B:
0: [ -61  -48  -75  -65  -34  -72  -63    4   38 -166   39   51 -108  -10
   13   39  133  -90   95   43  100  249   73  -75 -145]
1: [ 118   40   44  -18  -49  128  238  164  242  107   77   -3  -57  -64
 -116   57  132 -256  126  -34   41  -70  -17 -157  -36]
2: [ 161 -207  -57  -14  -27 -189 -267  230  109 -115   84   98  -93  120
  -70  150  272  -57 -157  -75 -167  348  -84  -96  -83]
3: [-225  -83 -178 -118  -46  -68  -59 -138    2 -278 -117  185 -127  141
  -14   -1  122   56   90  207  180  211  124  -20 -129]
4: [  18  -13   91  -23  123   29  -99   -9 -250  -85   11  -53   -5  -54
  -56  -19 -104  -63  -19  -73  -60  -49  -18   66   29]
5: [  14 -185 -105  -37 -268 -150  208   60  333 -185  -69  229 -200    5
 -122   29  267 -131   81   17    1  224   50 -266   20]
6: [-152   20  -40  -86   99  104  -40 -127 -215 -182  -66   61   -5   47
  -16  -36 -122   11   79   83  154  -66   47   71  -79]
7: [ -91  -42  -58  -67 -193  -25  218 -134   27 -177 -102  118 -138  -59
  -25  -47   22  -70   56   36   40   11  113  -99   55]
8: [ 196   62   94  -35  -42   77  -48  -23 -298  134   23 -149   37    1
   46   37  -75  -28 -388 -170 -344 -220  -14  152  147]
9: [-111   75  -77 -118  -76   46   71 -198 -134  -54  -77  -29  -48   21
   55  -49   35  -16  -12   74   43  -22  164   61  -48]
10: [  89  -45   28  -32 -103  -53   21  -20 -103  -59    0  -22  -60  -68
   -7   -2   26  -86 -117 -125 -164   25   31  -26   66]
11: [ -20 -157  -47  -32  -23 -118  -54   93  133 -186  -12  148 -140   47
 -123   55  176  -80   79   52   29  236   -4 -123  -43]
12: [-236  129 -132 -152 -138  187  224 -327 -169 -116 -174   91  -54   82
   90  -62 -123   66  -35  198  153 -236  185  103   -2]
13: [  63   81   83  -64  -16   51   10 -186 -405   39  -51 -178   44  -83
   43  -96 -133  -27 -201 -166 -227 -203   82  155  121]
14: [-187   84   -9 -102    5   70  118 -198 -106  -47 -115  -20  -99    7
  -42  -63   10  -38   95  186   95  -90  163   80   32]
15: [ 138   87  116  -59  213  107 -163    4 -327  196   20 -249  121   45
  -72  -29    6  -63 -152 -129 -209 -172   -6  197   12]
16: [ -16    4   20  -65   17   22  -65 -119 -279  -75  -58  -32  -16   19
    1  -28  -79   14 -142  -28 -108  -83   45  115   62]
17: [-36  14 -59 -86 -55  74  59 -43   1 -18 -59  60 -64 109 -30  41  73 -20
 -76 103  -1 -63  54  27  -1]
18: [ -13  -62  -55  -80   89   44   -2  -12  -62  -73  -92   50   56  105
 -159  -73   83  -46  105  -40   48  -18    8  -27  -86]
19: [ -68   18  -58  -58 -133  180  308    9  202  -65  -66  198 -113   54
  -81   57    3  -97   70  157  148 -179   15 -110   23]
20: [ 262  -40  165   -8  269   12 -289  115 -385  135   44 -230  172   25
 -152  -44   -6  -70 -191 -310 -332 -105 -116  149   45]
21: [ 413   12  193    4  249   32 -391  223 -374  306  155 -332  185   66
  -67   76   61  -83 -423 -350 -498 -107 -158  212   45]
22: [-143  -26 -130  -91 -155   45  195  -60  195 -138  -98  201 -161   99
  -47   42  124  -42   74  215  153   24   94  -93  -29]
23: [  -9 -108  -64  -56   15 -110 -201   60    4 -136   17   70 -101  107
  -34   87  179  -18  -59   61  -29  252   15   -8  -86]
24: [-105  -50  -73  -82  109   28  -91  -48 -111 -177  -56   76    4   85
  -77  -35   20  -12  122   43  137   66   29    5 -136]
25: [ -79 -165 -104  -25  -62  -96  110  202  469 -240   42  251 -210   -5
 -172   84  296 -214  385  138  289  373    6 -326 -190]
26: [-246  111  -78 -145  -55  166  171 -346 -257  -91 -228   56  -42  107
   16  -98 -134   98  -54  212   85 -289  177  170   82]
27: [-213   34  -29  -79  -62   60  151 -177  -68 -192  -95  100 -151  -39
   -3  -26  -86  -33  107  187  159  -56  124    8   37]
28: [-153 -143 -140  -74 -155 -114   64  -49  166 -276 -103  246 -203   82
  -65   32  166  -14   83  176  114  220   85 -130  -28]
29: [ 362  120  132  -40  117  111 -238   96 -370  347  141 -354  181   41
   51   58   35  -81 -445 -310 -442 -188  -60  224   15]
30: [ 443   65  244   10  272   48 -316  248 -316  413  190 -429  189  -10
 -102   49  122 -179 -319 -373 -488 -115 -128  185   36]
31: [ -60  -41  -94  -89  -77  -86  -45  -93  -61 -150  -23   22  -76    5
   33  -18  122  -44   16    1   23  198  117  -31 -103]
32: [-127 -200  -65  -16  -68 -181   15   61  196 -375    0  232 -223  -79
 -106   22  128 -128  284   78  194  369   32 -237  -88]
33: [ -76   38    9  -80  -55   53   71 -197 -252  -84 -107  -10  -46  -13
   12  -62 -109    9  -99   18  -63 -153   98   98  102]
34: [ 11  22  22 -54  37  82  14   8 -57  15 -12 -10 -34  44 -65  28  29 -70
 -39  36 -28 -84  14  37  10]
35: [-173   59  -93 -120  -70   79  185 -220  -74 -119 -122   39  -48   -5
   -9 -104    7  -46  150   89  164  -53  170  -11  -65]
36: [ -45   -4 -104  -96  -82  106  152  -50   65  -43 -102  121  -32  127
  -76    0   88  -30    5   81   63  -96   49  -39  -34]
37: [ 387   12  194   20  286   74 -401  280 -338  240  213 -279  174   38
  -53  115   -4 -110 -341 -327 -386  -87 -199  171  -18]
38: [ 142  -19   69  -20  -57  -42  -35   -3 -186   -6   41  -99  -27  -93
   14    2   -6  -98 -173 -186 -228   -2   11   18   72]
39: [  68 -121  -65  -18 -137  -13  125  209  376  -63   25  210 -163   87
 -132  146  241 -146   27   86   26  123  -49 -207  -24]
40: [-208   69 -119 -127  -83  127  177 -231  -82 -144 -137  101  -61   57
   22  -58  -47   11   79  164  185 -113  150   28  -48]
41: [-122 -203 -108  -44   19 -114  -85   66  120 -340  -48  258 -132   82
 -135   32  120  -33  190   98  179  282  -15 -153 -121]
42: [ 152  -74   38  -19  -51 -122 -173   62 -129  -27   66  -64  -67  -18
   22   71   96  -62 -238 -137 -261  147   -5   22   39]
43: [ -37   46   36  -39  -61   77  199   32  154    9   16   30 -153  -57
  -68   53   80 -170  103  125   73  -41   60  -75   31]
44: [ 107  -82  -44  -36   24   69   -4  150   76  -50   21  103   25   98
 -117   55   88  -93    2  -79    6    2  -88  -95  -95]
45: [-119   30  -92  -99 -123   13  153 -171  -34 -134  -66   29  -77  -48
   30  -68   45  -76  113   37  114   48  160  -52  -75]
46: [ -74  -36 -126  -73 -154   67  232  -31  157 -180  -50  182  -81   -3
  -37   -9   54 -109  166   35  191   30   59 -177 -108]
47: [-186  -64  -76  -81 -104  -93   96  -77  164 -176  -92  138 -230   31
  -73   19  189  -64  148  238  128  189  144  -83   -3]
48: [ 142   18   76   -6 -140   59  154   36  -34   31   41  -23  -68 -101
    1   46  -39 -138 -159 -119 -172 -133   -9  -41  123]
49: [-111    8  -48  -57 -119   95  194  -34  122 -129  -44  165 -159   20
  -25   61   -2  -72   49  178  133  -58   52  -69   20]
50: [ 137  -90    6  -27 -144 -134  -31   36  -22  -49   29  -19  -94  -46
   -2   38  142  -96 -165 -136 -224  150   30  -61   50]
51: [ 247    9  178    6  298   19 -360  206 -282  157  170 -255   98   -3
  -79   68   36 -123 -157 -211 -251   14 -118  142  -42]
52: [ 580  -60  230   97   17   21  -77  465   59  299  280 -193   66 -114
 -114  167  127 -304 -310 -461 -477  -58 -254 -108   88]
53: [ -40  -37  -29  -60   -7  -40  -76   11    8  -81   -3   44 -121   65
  -31   71  119  -42  -39  108  -10  119   44   12  -24]
54: [ 484  -12  148   18   65   40 -269  270 -236  296  178 -234  141   65
  -12  143   70  -94 -539 -378 -547 -129 -186  125   84]
55: [ -78   17  -32  -77 -157   50  204 -156  -52  -93 -107   71 -104  -18
   -8  -35  -25  -40  -37   62   -7 -116  107  -10   90]
56: [ 135   -7  -37  -55  -42   95   79   72   27   47   13    5   47   49
  -65   13   93 -115  -46 -126  -55  -70  -21  -65  -68]
57: [-145    5  -54  -82  -63   59  103 -137  -71 -159 -101  114 -102   37
  -16  -11  -46   -2   16  137   87  -67   84   16   27]
58: [  72   -4  -72  -83 -110   -6  -53  -56 -129  -25   -6  -17   -7   66
   66   29   74   -8 -216  -79 -142   27   54   40  -37]
59: [ 163  -36  114  -11  162    2 -225   89 -278   27   62 -125   57    0
  -68   19  -31  -62 -166 -180 -218  -31  -81   99   27]
60: [ 236  -51   59   22 -122   71  173  271  282  105   95   70  -92   -3
 -122  149  149 -215  -96  -76 -141  -65 -111 -166   71]
61: [-100   88  -90 -108 -123  207  210 -187 -125  -72 -119  103  -12   79
   46  -18 -133   26  -93   86   71 -277   80   56   20]
62: [ 263  -44  166   30  107  -23 -153  174 -195   57  139 -161   40 -118
  -70   34  -10 -169 -130 -292 -261    7 -108    4   39]
63: [ -65  -93  -73  -64   49  -79 -105   30   36 -180    3   75  -77   39
  -73   14  155  -75  149   45  117  248   40  -77 -156]
64: [ 478  -45  197   35  173   -2 -347  258 -358  235  180 -284  187   -6
  -59   68   12 -113 -432 -472 -536  -85 -201  126   63]
65: [-107 -120 -134  -53 -173  -24  131   46  274 -248  -46  296 -205   83
  -60  101  127  -56   84  186  166  151   24 -180  -50]
66: [-181  -94 -174  -86 -199 -126   89  -22  314 -233  -39  221 -265   62
   -9   85  283  -73  148  257  193  345  145 -170 -114]
67: [-101  -70 -154  -91 -126   34  164  -61  124 -189 -104  205  -74   84
  -68  -18   95  -42  119   79  160   43   66 -130  -92]
68: [ 292  -43  104  -10   75  -25 -237   90 -328  100   70 -178  113   10
  -24   19    6  -51 -341 -322 -390  -54  -90  110   56]
69: [-167   84   19 -114   31  109  130 -312 -345  -54 -209  -52    4    9
  -61 -167 -137   36    5   66   -7 -276  155  162  124]
70: [-107   -7 -117 -118  -20   25    6 -184 -179 -153 -108   36   21   61
    3  -93   14   14   42   -6   77   18  114   26 -108]
71: [ 131    5  -20  -74   41    6 -134   -7 -203   53   21 -130   89   49
   -5  -23   96  -53 -135 -178 -155   23   24   61  -90]

[  42  -33  -55  -62   63   89  -34  -26  -48   22   -4  123 -164   30
   43    9  101 -109   16    5  110 -179  -63 -147  -48  -12   50   96
   92    6  -71   51  106  -78   17] : 29
[ 116   27 -173   90 -183  275 -171  165 -121 -140  136 -105 -208   37
  143   48  236   74  -54  -88  -48 -222   25 -161   75   64  180  -44
  100   15  -52 -202  -12 -185 -115] : 66
[  87  -74  -41  230 -159  -46   79 -216   52  -37 -145   90 -135  -15
   -6 -110  213  248   50  -49 -190 -370  113  -25  263  177  126 -119
  -96  155  -91 -430  -63 -234 -130] : 45
[   4  -59  -52  332 -182 -129   67 -189   21   33 -187  -72  -49 -116
  -38 -162  173  246   52  -22  -96 -161   91  124  287  116   43 -180
 -134  146  -62 -479   50  -90 -109] : 38
[ -87 -142  300 -392  620 -304  291 -175  -53  328  -51  402   71   85
 -117   37 -193 -514  112  254  528   64 -197   39 -288 -180 -272  429
   77  -16  -82  614  438  400  235] : 23
[ -21  -50  -90  -36  175   48   -1  -22    5 -120   39   44  -18   47
  -39   93  -41  -85  -59   82  109  -41   14  -10   97  113  -46  120
   55   60  -82   82  -99    3  142] : 24
[ -29  -37 -123  285 -137  -96   76 -267   95  -76 -120  106  -38  -30
  -86  -18   56  148   37  -34 -104 -265  110   43  298  162    1 -169
  -63  142  -72 -331 -216 -157  -14] : 70
[ -94   14   -4  423 -219 -235  127 -189  159   89 -100    4   43   25
  -20   88   30  151   46   54   13  -59   89   71  268   36 -184 -160
 -177  121  -88 -314  -67  132  -77] : 32
[  31  -84  -54   10   69   69  -45    7   42 -102   30   12 -116   49
  -28   77   84  -22  -53   95   38  -95    5  -65  123  183   49   81
  -17  122  -57  -56  -44  -70   26] : 63
[  84  118 -169 -120  218  191   77  -56  -77  -49 -143   84  -10   91
  276  -88  -14  174  -51  -95  -10 -159  107 -196  -50 -201 -110  314
  179 -195 -321  168  -43  -40  242] : 46
[ -21  -92  -68  -63  206   22    8  -41  -32 -110   35   50  -22    4
  -92   45  -27 -125  -39   85  125  -52   -1   45  104  144   -5   97
   58   93  -44   64  -50  -17  130] : 36
[ -77    9   12  391 -316 -213  102 -130  -35   77  144  106   20   26
  -97  182   59  -90  116  -49  109 -228   35  121  198    9  -80 -328
  -39  120   59 -291  -49  112 -207] : 53
[   2  -47    6    0   91   -2   24   42  -67  -27  121   23  -20   60
  -15  116   24 -128  -14   74  161  -56  -10   16   52   54  -31   65
   41   61  -34   38   49   95   11] : 34
[ -24  -35  -20   25   91   -4   11   43  -56  -30   98  -14   -2   41
  -14  106    2 -118  -24   79  170   -3   -9   35   66   38  -62   62
   36   52  -43   39   39  115   44] : 21
[  -1  -47  -34   35  115   -2   -7  -45   75   73 -202  -78  -92  -31
   59  -98   80   89  -37  119   80   65  -24  -55   57   22  -50  171
  -70   40 -145  -51  181   27   90] : 10
[-114    1 -125   60   65  -21  -49  -59  -25   65  -56    8  -39  -76
  -47   20  -45 -182    5   46  248   73  -91   19    0  -63 -106   14
   73   -4  -35   78   97   78  127] : 54
[ -64  -52  -81   98    8   -4  -64    4   -1  -16   30  -45  -61  -35
  -67   70   30 -119  -19   81  167   28  -51   31   96   84  -21  -22
    5   87    1  -49   42   39   29] : 57
[  -3 -102    8   30  118  -45   -7  -71   82   98 -213  -54 -123  -63
   -4 -121  110   51  -14  144   88   51  -53  -30   67   76   -6  141
 -101   95 -103  -89  233    6   48] : 50
[ 103  129   57   71  -29   50  143  137 -144   47  180    6   52  224
  293  159   71   94    1  -52   78 -154  120 -107  -26 -219 -151  150
   80 -124 -201   39   83  245  -69] : 47
[  42  -56  -80  -70  159   96  -16  -71   65  -54 -107   84 -141   41
   38  -20   66   23  -45   69   24 -122   -4 -151   45   92   22  194
   17   46 -142   36   -5 -116  117] : 71
[  53   -5  118 -218  419  -77  247  -77 -135  168 -138  114   87   67
  159 -134  -43   -6   32   57  198  -20   27    2 -129 -228 -185  387
   88 -120 -248  265  309  236  187] : 55
[  -2  -14  150 -263  426 -142  263  -92 -217  209   -1  251  105   68
   57  -37 -109 -263   91   39  349  -66  -50   51 -211 -273 -203  308
  173 -122 -146  398  328  298  171] : 49
[ -36  -22  -31   66   36  -27  -26  -28   22  129 -122  -29  -96  -40
   33  -41   71  -46    7   83  170   49  -77  -50   -6  -53  -63   85
  -19   15  -80  -14  223   78   41] : 42
[ 185   -6 -154   44  -89  325 -141  196  -61 -268  129 -159 -185  105
  175   54  248  237 -127  -40 -183 -233  123 -177  178  200  205   71
   38   63 -124 -244 -132 -229  -83] : 1
[  84  127  -62   -5  145  117  100   71  -90   26  -95  -98   49  107
  329  -59   33  246  -62  -34   26   -7  125 -113  -17 -231 -166  297
   77 -172 -312   68  106  150  139] : 62
[-109  -12 -104   59   85  -33  -28  -40  -22   30  -14    0   -6  -46
  -58   58  -60 -177   -6   63  239   72  -66   42   34  -23 -112   20
   59   16  -29   82   54  103  125] : 2
[  13    6 -232  179 -125  148 -100   67 -175 -228  145 -147  -20  -61
  -19   35   83   42  -48 -106  -12 -141   90  110  233  131  101 -179
  116   66    3 -254 -166 -123  -21] : 19
[ -29  -34 -189  219 -104    3  -11  -69 -211 -146   56  -96   31 -154
 -110  -76   64   23   21 -121    9 -167   87  244  263  118   92 -260
   92   94   37 -328  -94 -112  -28] : 65
[  48  -32 -150  208  -87   96  -37   78 -148 -228   96 -243   25  -55
    2  -21  123  192  -69  -50  -87  -98  157  176  317  196  102 -133
   10  119  -34 -365 -124  -81  -48] : 11
[  25 -105   10    8  143  -21    0  -57   85   60 -203  -62 -121  -39
   12 -125  122   92  -32  150   49   34  -26  -37   86  111    9  171
 -106  103 -121 -100  207  -14   53] : 13
[   5  -99  207 -370  565 -190  312 -227  -90  218 -114  406   50   93
  -17  -68 -130 -287  100  121  315 -128  -79  -15 -217 -174 -187  418
  117  -58 -173  469  299  214  230] : 40
[ -47  -55  -54  -20  122   -8   -4  -11  -93  -24   78   42  -19  -16
  -81   65  -16 -203    2   53  209  -35  -50   63   36   45  -25   24
   86   55   -2   71   52   55   69] : 37
[ -17  -79  -22   18  111  -24  -20  -52   19   95 -174  -58 -109  -81
   -2 -123   93    0   -7  106  130   49  -66   -6   35   30   -5  115
  -43   61  -83  -59  242   14   61] : 48
